Below are the code and all the weights of a small trained network. Each question names an input and a target symbol and asks about switching units off, where a switched-off unit gives its printed mean instead of its output.

import numpy as np


def w(rows, s, z=0):
    codes = np.array(rows[::2]) - 128.0
    scale = np.full(codes.shape[1], s)
    scale[-1] = z or s
    return codes * scale


def f(y):
    return y / 2 * (1 + np.tanh(0.7978845608 * (y + 0.044715 * y**3)))


def softmax(a):
    e = np.exp(a - a.max(-1, keepdims=True))
    return e / e.sum(-1, keepdims=True)


def log_softmax(a):
    a = a - a.max(-1, keepdims=True)
    return a - np.log(np.exp(a).sum(-1, keepdims=True))


def net(x, mask):
    ids = ['ΘΛΦΨβγε'.index(c) for c in x.split()]
    T = len(ids)
    res = E[ids] + P[:T]
    u = 0
    for l in range(2):
        q, k, v = (res @ M[l].T for M in (Q, K, V))
        z = softmax(np.where(np.tri(T) > 0, q @ k.T / 3**0.5, -1e9)) @ v
        res = res + np.where(mask[u], z, O[l][:, -1]) @ O[l][:, :-1]
        u += 1
        y = f(res @ A[l][:, :-1].T + A[l][:, -1])
        res = res + np.where(mask[u : u + 8], y, B[l][:, -1]) @ B[l][:, :-1]
        u += 8
    return log_softmax(res[-1] @ U[:, :-1].T + U[:, -1])


Q, K, V, O, A, B = {}, {}, {}, {}, {}, {}
E = w([
[203,126,91,156,85],'Θ',
[92,146,149,99,93],'Λ',
[180,60,80,179,194],'Φ',
[135,145,7,189,155],'Ψ',
[82,107,149,141,108],'β',
[121,92,180,133,123],'γ',
[133,219,145,184,161],'ε',
],0.018)
P = w([
[195,162,74,55,80],'0',
[112,67,129,138,1],'1',
[143,80,163,201,54],'2',
[125,87,153,206,56],'3',
[132,116,158,192,62],'4',
[156,110,150,186,49],'5',
[160,132,172,203,74],'6',
[160,120,195,247,93],'7',
],0.0057)
Q[0] = w([
[115,109,154,189,142],'L0H0',
[180,106,61,2,211],'L0H0',
[139,93,145,114,139],'L0H0',
],0.016)
K[0] = w([
[153,102,141,101,173],'L0H0',
[90,81,147,253,87],'L0H0',
[109,119,139,165,163],'L0H0',
],0.017)
V[0] = w([
[78,172,3,78,169],'L0H0',
[5,47,49,210,52],'L0H0',
[176,105,167,156,180],'L0H0',
],0.0071)
O[0] = w([
[175,254,210,155,173,252],'L0H0',
[225,167,253,215,173,174],'L0H0',
[214,105,192,107,181,1],'L0H0',
],0.0073,0.00049)
A[0] = w([
[219,107,89,201,57,84],'L0N0',
[119,210,52,6,150,103],'L0N1',
[169,254,77,154,231,178],'L0N2',
[91,183,246,113,27,146],'L0N3',
[218,142,94,39,132,85],'L0N4',
[185,77,63,159,155,108],'L0N5',
[103,104,171,220,120,153],'L0N6',
[125,75,222,13,111,252],'L0N7',
],0.0073,0.0036)
B[0] = w([
[139,158,9,48,12,198],'L0N0',
[5,152,167,60,81,124],'L0N1',
[44,15,101,122,105,229],'L0N2',
[248,196,130,214,177,253],'L0N3',
[76,117,248,68,67,113],'L0N4',
[165,184,108,44,153,150],'L0N5',
[237,182,99,114,88,248],'L0N6',
[31,115,52,255,158,179],'L0N7',
],0.0074,0.0052)
Q[1] = w([
[172,86,113,34,196],'L1H0',
[97,112,47,121,159],'L1H0',
[76,143,116,5,98],'L1H0',
],0.017)
K[1] = w([
[254,96,79,178,171],'L1H0',
[132,106,26,142,119],'L1H0',
[179,178,111,228,76],'L1H0',
],0.014)
V[1] = w([
[240,110,150,117,137],'L1H0',
[136,223,148,160,95],'L1H0',
[139,63,131,250,126],'L1H0',
],0.013)
O[1] = w([
[199,2,150,208,95,3],'L1H0',
[30,145,182,199,54,178],'L1H0',
[178,121,1,172,46,106],'L1H0',
],0.0088,0.0042)
A[1] = w([
[175,136,63,39,63,16],'L1N0',
[128,93,126,118,68,99],'L1N1',
[57,90,89,106,143,4],'L1N2',
[178,138,85,172,254,238],'L1N3',
[101,107,176,138,209,37],'L1N4',
[190,115,160,31,35,40],'L1N5',
[96,102,136,69,199,183],'L1N6',
[199,147,96,10,134,86],'L1N7',
],0.009,0.0027)
B[1] = w([
[9,107,189,23,163,214],'L1N0',
[145,144,99,161,188,202],'L1N1',
[195,152,164,155,152,176],'L1N2',
[216,117,191,74,79,223],'L1N3',
[53,65,82,141,151,222],'L1N4',
[109,199,202,135,133,174],'L1N5',
[168,126,55,217,144,254],'L1N6',
[141,94,112,191,82,216],'L1N7',
],0.012,0.0078)
U = w([
[108,90,148,197,51,159],'Θ',
[127,91,88,70,101,254],'Λ',
[72,153,255,156,82,136],'Φ',
[91,63,208,179,159,29],'Ψ',
[133,153,149,137,198,157],'β',
[159,169,179,126,135,33],'γ',
[151,61,189,137,150,103],'ε',
],0.0081,0.003)

Each question gives the input, a string of symbols that net reads in full, and the target symbol t.
The units are the heads (3 rows each of Q, K, V and O) and the neurons (one row each of A and B). Each row of codes is followed by its name. A weight is (code - 128) times the scale printed after its matrix; where a second scale follows, it is the last column's (O, A, B and U).
mask holds one flag per unit, layer by layer, with each layer's heads first. A switched-off unit (its flag False) gives its mean, the last column of its rows in O or B, instead of its output. The means were averaged over made-up inputs and are rounded, as every weight is.
A unit's drop is (log p(t) with every unit on - log p(t) with that unit switched off) / (log p(t) with every unit on - log p(t) with every unit switched off).
The circuit of an input: a set's keep is (log p(t) with only the set's units on - log p(t) with every unit switched off) / (log p(t) with every unit on - log p(t) with every unit switched off). Starting from the 12 units with the biggest drops (on a tie, the unit counted first), units are removed one at a time, each time the one whose removal leaves the highest keep (on an exact tie, the one counted first), for as long as the keep stays at least 0.8.
circuit, biggest first: the units of the circuit, biggest drop first
top k neurons: the k neurons with the biggest drops, biggest first
top k neurons in layer l: the k neurons of layer l with the biggest drops, biggest first
input γ β ε β β, target Λ: circuit, biggest first : [L0H0, L1H0]
input β Φ β ε, target Θ: circuit, biggest first : [L1H0, L0H0]
input ε Θ γ γ β β β β, target β: top 2 neurons in layer 0 : [L0N1, L0N2]
input Ψ γ ε Θ β Φ ε, target γ: circuit, biggest first : [L0H0, L0N3, L1N3]
input Θ Φ β Ψ ε γ Λ γ, target Ψ: top 3 neurons : [L0N3, L0N4, L1N4]
input Φ β Λ Ψ Θ β ε Φ, target ε: circuit, biggest first : [L1H0, L1N3, L0N5]
input γ γ β ε, target Λ: circuit, biggest first : [L0H0, L1H0, L0N7]
input γ β β β Θ γ β β, target Λ: top 2 neurons : [L0N7, L1N0]
input Θ γ γ γ β β, target Ψ: top 2 neurons : [L0N4, L0N3]
input β γ Ψ ε Θ, target Φ: circuit, biggest first : [L1N5, L1N0, L0N0]
input Ψ Φ γ β β β β γ, target γ: top 2 neurons : [L0N3, L0N2]
input γ ε γ Θ Λ, target Λ: top 2 neurons : [L0N7, L0N3]
input β ε Θ Θ Λ β Θ γ, target Θ: circuit, biggest first : [L1H0, L0H0, L1N0]
input Ψ β β β Λ, target γ: top 3 neurons in layer 0 : [L0N3, L0N2, L0N0]
input Ψ β β ε Ψ β Φ β, target γ: top 2 neurons : [L0N3, L0N2]
input β β β γ β Ψ, target Λ: top 2 neurons : [L0N2, L1N0]
input ε ε β Θ β Θ γ, target β: top 3 neurons : [L0N2, L0N1, L1N6]
input Θ γ β, target Ψ: top 3 neurons in layer 0 : [L0N4, L0N0, L0N3]
input Θ β β γ, target Ψ: top 4 neurons in layer 0 : [L0N3, L0N4, L0N0, L0N7]
input Φ ε β ε β Θ Λ β, target ε: top neuron in layer 0 : [L0N3]
input Θ β β Ψ, target Λ: top neuron in layer 0 : [L0N2]
input ε Φ γ, target β: top neuron : [L0N2]
input Λ ε β β Λ ε β ε, target Φ: top 2 neurons in layer 0 : [L0N1, L0N2]
input Ψ β γ, target γ: top 2 neurons : [L0N2, L0N3]
input Θ Θ β Λ γ β Θ ε, target Ψ: top 2 neurons in layer 0 : [L0N3, L0N4]
input Λ γ ε β ε Θ ε, target Φ: top 3 neurons in layer 0 : [L0N1, L0N2, L0N3]
